[109 189  64 121  18 178 126 125 109] : z377
[125 126 150 129 120 113 120 122 121] : z513
[121 128 120 122 150 120 125 126 128] : z861
[121 113 120 122 150 144 125 126 128] : z869
perm: [128 126 125 120 150 122 120 128 121] => z861
row of z377 => [109 189  64 121  18 178 126 125 109]
asked: [121 113 120 122 150 144 125 126 128] => z869
asked: [121 128 120 122 150 120 125 126 128] => z861
loc: [129] => z513, 3

[173  50 172 134  68] = z379
[148 131  68  59 123] = z670
[105 174 127  90 150] = z680
[ 65 124 149 105 114] = z402
[105  63 127 209 186] = z210
[115 173 138 183 177] = z235
[115  42 138 183 177] = z447
[105 126 174  90 150] = z621
[151  77 206 124  58] = z243
loc: [186] => z210, 4
row of z680 => [105 174 127  90 150]
perm: [150 105 174 127  90] => z680
row of z670 => [148 131  68  59 123]
rev: [186 209] => z210

[100 159  74  91] : z647
[121 151 165 189] : z360
[100 159  74  90] : z471
[122  51 165 171] : z571
row of z571 => [122  51 165 171]
perm: [ 90 100 159  74] => z471
loc: [121] => z360, 0
rev: [90 74] => z471
row of z360 => [121 151 165 189]
perm: [ 74  90 100 159] => z471

[136 126 132 126 128 119 124 126 129] : z908
[190 108 170 109 155  46 114 106 149] : z858
[140 130 135 130 124 110 128 130 125] : z176
[126 132 119 124 136 126 129 125 128] : z898
[126 150 128 148  94 124 147 152  98] : z231
[110 100 118 101 155 177  99  99 154] : z478
[124 115 123 115 143 142 112 114 143] : z258
[170  69 156  72 203  99  76  65 193] : z989
[161 140 151 140 110 114 143 142 112] : z74
[147 124 144 124 127 107 126 124 126] : z395
[117  94 125  96 160 171  96  92 157] : z295
perm: [119 124 126 126 126 128 129 132 136] => z908
rev: [143 114 112 142] => z258
loc: [117] => z295, 0
row of z74 => [161 140 151 140 110 114 143 142 112]

[141 146 136 144 110 129 166 127  93 110 128 121 119 148  97 143 140 115
 164 107 160]  z931
[167 118 209 130 177  84 159 122 229 164  74 110 169 112 206 111  89 143
  93 168  45]  z905
[107 157 168 198 112 149 166 157 111 191 133 119 108  83 117 131  57 136
  93 154  90]  z97
row of z931 => [141 146 136 144 110 129 166 127  93 110 128 121 119 148  97 143 140 115
 164 107 160]
loc: [140] => z931, 16
row of z97 => [107 157 168 198 112 149 166 157 111 191 133 119 108  83 117 131  57 136
  93 154  90]
rev: [168 157] => z97

[199 104  65 205] -> z970
[ 59 214  77  40] -> z444
[ 62 109  52 196] -> z317
[133 169  76 114] -> z195
[199 104  65  67] -> z547
[211 129  58  55] -> z73
[ 52  72  73 172] -> z418
[ 51 105 203  41] -> z62
[199 104  65  77] -> z577
[124 105  73 172] -> z609
loc: [214] => z444, 1
row of z62 => [ 51 105 203  41]
loc: [203] => z62, 2
rev: [ 52 109] => z317
loc: [114] => z195, 3

